Below is a small trained network, with its code and all its weights. Each question gives an input and a target symbol and asks what happens when units are switched off, that is, made to give their printed mean instead of their output.

import numpy as np


def w(rows, s, z=0):
    codes = np.array(rows[::2]) - 128.0
    scale = np.full(codes.shape[1], s)
    scale[-1] = z or s
    return codes * scale


def softmax(a):
    e = np.exp(a - a.max(-1, keepdims=True))
    return e / e.sum(-1, keepdims=True)


def log_softmax(a):
    a = a - a.max(-1, keepdims=True)
    return a - np.log(np.exp(a).sum(-1, keepdims=True))


def net(x, mask):
    ids = ['ΓΨαβδεηθλμπστω'.index(c) for c in x.split()]
    T = len(ids)
    res = E[ids] + P[:T]
    u = 0
    for l in range(3):
        r = res
        for j in range(3):
            rows = slice(4 * j, 4 * j + 4)
            q, k, v = (r @ M[l][rows].T for M in (Q, K, V))
            z = softmax(np.where(np.tri(T) > 0, q @ k.T / 4**0.5, -1e9)) @ v
            o = O[l][rows]
            res = res + np.where(mask[u + j], z, o[:, -1]) @ o[:, :-1]
        u += 3
    return log_softmax(res[-1] @ U[:, :-1].T + U[:, -1])


Q, K, V, O = {}, {}, {}, {}
E = w([
[59,97,97],'Γ',
[100,212,56],'Ψ',
[200,113,83],'α',
[104,99,87],'β',
[39,144,151],'δ',
[90,87,146],'ε',
[131,128,98],'η',
[112,135,115],'θ',
[85,126,85],'λ',
[63,210,138],'μ',
[155,109,104],'π',
[136,4,73],'σ',
[66,125,191],'τ',
[177,164,52],'ω',
],0.017)
P = w([
[156,75,1],'0',
[231,147,84],'1',
[217,154,78],'2',
[203,150,92],'3',
[205,150,87],'4',
[185,144,85],'5',
[168,139,79],'6',
[182,139,94],'7',
[172,137,94],'8',
[167,141,100],'9',
[133,125,88],'10',
[136,128,93],'11',
[140,133,112],'12',
[131,130,107],'13',
],0.0049)
Q[0] = w([
[207,73,56],'0.h0',
[28,95,55],'0.h0',
[110,214,139],'0.h0',
[247,160,153],'0.h0',
[156,176,144],'0.h1',
[180,77,206],'0.h1',
[255,177,158],'0.h1',
[116,138,132],'0.h1',
[61,165,120],'0.h2',
[53,126,29],'0.h2',
[202,101,207],'0.h2',
[51,40,92],'0.h2',
],0.0076)
K[0] = w([
[174,139,131],'0.h0',
[68,60,71],'0.h0',
[106,247,90],'0.h0',
[121,185,224],'0.h0',
[123,146,180],'0.h1',
[93,204,142],'0.h1',
[17,73,124],'0.h1',
[161,158,201],'0.h1',
[172,75,175],'0.h2',
[65,103,187],'0.h2',
[222,254,144],'0.h2',
[142,58,147],'0.h2',
],0.0093)
V[0] = w([
[82,121,24],'0.h0',
[11,175,107],'0.h0',
[77,176,231],'0.h0',
[156,133,183],'0.h0',
[195,128,84],'0.h1',
[236,188,107],'0.h1',
[224,134,6],'0.h1',
[13,93,20],'0.h1',
[255,103,187],'0.h2',
[77,45,56],'0.h2',
[118,204,58],'0.h2',
[112,149,69],'0.h2',
],0.0066)
O[0] = w([
[181,178,118,224],'0.h0',
[133,158,113,112],'0.h0',
[99,121,110,2],'0.h0',
[108,124,161,76],'0.h0',
[157,159,108,166],'0.h1',
[176,130,185,122],'0.h1',
[168,137,144,229],'0.h1',
[129,160,2,230],'0.h1',
[82,123,179,92],'0.h2',
[128,138,70,244],'0.h2',
[60,132,87,124],'0.h2',
[149,194,147,157],'0.h2',
],0.0073,0.0069)
Q[1] = w([
[115,147,179],'1.h0',
[70,110,191],'1.h0',
[111,98,146],'1.h0',
[109,122,106],'1.h0',
[150,90,70],'1.h1',
[167,193,111],'1.h1',
[108,141,97],'1.h1',
[180,152,6],'1.h1',
[185,141,121],'1.h2',
[105,162,174],'1.h2',
[134,179,142],'1.h2',
[195,174,171],'1.h2',
],0.013)
K[1] = w([
[221,173,169],'1.h0',
[117,178,83],'1.h0',
[104,203,74],'1.h0',
[109,126,109],'1.h0',
[58,87,112],'1.h1',
[116,133,33],'1.h1',
[160,89,142],'1.h1',
[75,115,33],'1.h1',
[144,133,2],'1.h2',
[163,61,47],'1.h2',
[48,128,175],'1.h2',
[192,155,247],'1.h2',
],0.0093)
V[1] = w([
[55,46,164],'1.h0',
[129,136,13],'1.h0',
[113,233,98],'1.h0',
[48,47,139],'1.h0',
[15,128,105],'1.h1',
[117,179,140],'1.h1',
[101,66,148],'1.h1',
[140,176,20],'1.h1',
[109,95,111],'1.h2',
[94,134,104],'1.h2',
[117,88,12],'1.h2',
[1,181,145],'1.h2',
],0.0076)
O[1] = w([
[200,178,172,85],'1.h0',
[71,108,162,214],'1.h0',
[63,88,41,134],'1.h0',
[254,154,192,101],'1.h0',
[113,125,238,121],'1.h1',
[157,57,77,118],'1.h1',
[190,104,142,92],'1.h1',
[65,108,143,253],'1.h1',
[109,162,153,125],'1.h2',
[101,180,159,142],'1.h2',
[85,30,201,207],'1.h2',
[250,190,246,101],'1.h2',
],0.0042,0.019)
Q[2] = w([
[104,170,128],'2.h0',
[159,70,106],'2.h0',
[87,156,113],'2.h0',
[127,154,150],'2.h0',
[175,157,172],'2.h1',
[167,82,126],'2.h1',
[137,154,136],'2.h1',
[167,150,208],'2.h1',
[136,101,158],'2.h2',
[174,79,128],'2.h2',
[125,155,171],'2.h2',
[192,6,112],'2.h2',
],0.017)
K[2] = w([
[53,148,77],'2.h0',
[223,142,250],'2.h0',
[104,114,125],'2.h0',
[125,130,76],'2.h0',
[134,183,197],'2.h1',
[172,68,125],'2.h1',
[148,172,127],'2.h1',
[195,172,204],'2.h1',
[94,115,106],'2.h2',
[129,77,39],'2.h2',
[73,193,147],'2.h2',
[70,43,77],'2.h2',
],0.015)
V[2] = w([
[53,102,179],'2.h0',
[255,89,71],'2.h0',
[144,205,169],'2.h0',
[150,77,80],'2.h0',
[180,118,217],'2.h1',
[158,152,103],'2.h1',
[86,212,154],'2.h1',
[120,209,113],'2.h1',
[161,92,107],'2.h2',
[134,53,194],'2.h2',
[138,104,139],'2.h2',
[218,75,208],'2.h2',
],0.0095)
O[2] = w([
[164,80,188,159],'2.h0',
[131,200,174,94],'2.h0',
[63,110,48,55],'2.h0',
[212,209,214,167],'2.h0',
[109,59,82,4],'2.h1',
[192,185,49,111],'2.h1',
[3,233,149,84],'2.h1',
[94,221,111,97],'2.h1',
[110,140,45,132],'2.h2',
[47,125,97,103],'2.h2',
[54,115,66,122],'2.h2',
[53,70,57,34],'2.h2',
],0.0043,0.028)
U = w([
[81,85,253,69],'Γ',
[109,233,182,60],'Ψ',
[221,192,7,105],'α',
[149,142,133,138],'β',
[84,78,164,158],'δ',
[145,139,85,167],'ε',
[164,158,87,136],'η',
[153,155,84,192],'θ',
[105,136,203,109],'λ',
[108,134,101,228],'μ',
[189,162,50,150],'π',
[254,63,151,63],'σ',
[87,131,18,249],'τ',
[198,251,57,84],'ω',
],0.0091,0.011)

Each question gives the input, a string of symbols that net reads in full, and the target symbol t.
The units are the heads (4 rows each of Q, K, V and O). Each row of codes is followed by its name. A weight is (code - 128) times the scale printed after its matrix; where a second scale follows, it is the last column's (O and U).
mask holds one flag per head, layer by layer. A switched-off head (its flag False) gives its mean, the last column of its rows in O, instead of its output. The means were averaged over made-up inputs and are rounded, as every weight is.
A unit's drop is (log p(t) with every unit on - log p(t) with that unit switched off) / (log p(t) with every unit on - log p(t) with every unit switched off).
The circuit of an input: a set's keep is (log p(t) with only the set's units on - log p(t) with every unit switched off) / (log p(t) with every unit on - log p(t) with every unit switched off). Starting from all 9 units, units are removed one at a time, each time the one whose removal leaves the highest keep (on an exact tie, the one counted first), for as long as the keep stays at least 0.8.
circuit, biggest first: the units of the circuit, biggest drop first
most important unit: the unit with the biggest drop
heads that matter: for each layer, one digit per head in row order, 1 if its drop is at least 0.15 and else 0, layers parted by /
drop when u is switched off: that unit's drop, to one decimal
input σ π μ σ α ω λ σ τ ω μ λ, target σ: most important unit	2.h1
input Ψ τ λ, target Ψ: circuit, biggest first	[2.h1, 0.h2]
input Ψ π σ β, target Ψ: circuit, biggest first	[1.h0, 2.h1]
input Γ σ Ψ Γ σ ω Γ α η μ Γ, target Γ: heads that matter	011 / 111 / 010
input σ α Ψ α λ π Ψ ω σ τ σ π σ μ, target σ: circuit, biggest first	[1.h2, 2.h1, 2.h2]
input Ψ δ Ψ ω σ Ψ η, target Ψ: circuit, biggest first	[2.h1, 1.h0]
input ω σ θ τ α, target ω: circuit, biggest first	[1.h0, 2.h1, 2.h0]
input τ μ ω λ θ β, target τ: circuit, biggest first	[2.h0, 2.h1, 1.h2]
input σ τ Ψ ω β σ δ τ Ψ σ Γ, target σ: heads that matter	010 / 001 / 010
input Ψ ε σ Ψ, target Ψ: circuit, biggest first	[2.h1, 1.h0, 0.h2]
input σ ε λ σ δ Γ δ ε σ Ψ η θ, target σ: circuit, biggest first	[2.h1, 1.h2]
input Ψ σ μ σ σ σ σ τ ε, target Ψ: circuit, biggest first	[1.h0, 2.h1]
input σ σ σ δ α λ σ τ σ σ τ, target σ: circuit, biggest first	[2.h1, 1.h1]
input Γ τ σ Γ Γ, target Γ: circuit, biggest first	[0.h1, 1.h1, 1.h2, 2.h1]
input σ σ τ τ ω τ λ, target σ: circuit, biggest first	[2.h1, 1.h2]
input ω ω τ σ σ σ, target ω: most important unit	1.h0
input Ψ μ μ τ τ σ β σ π β α Γ δ, target Ψ: heads that matter	110 / 000 / 010
input ω δ τ μ Ψ α, target ω: heads that matter	010 / 111 / 011
input Ψ σ θ, target Ψ: drop when 0.h0 is switched off	0.2
input τ θ λ Ψ σ τ σ θ λ μ ε σ μ, target τ: most important unit	2.h0
input τ δ μ σ μ σ π σ Ψ σ α Γ, target τ: drop when 1.h1 is switched off	0.2
input α σ α α, target α: drop when 2.h0 is switched off	0.2
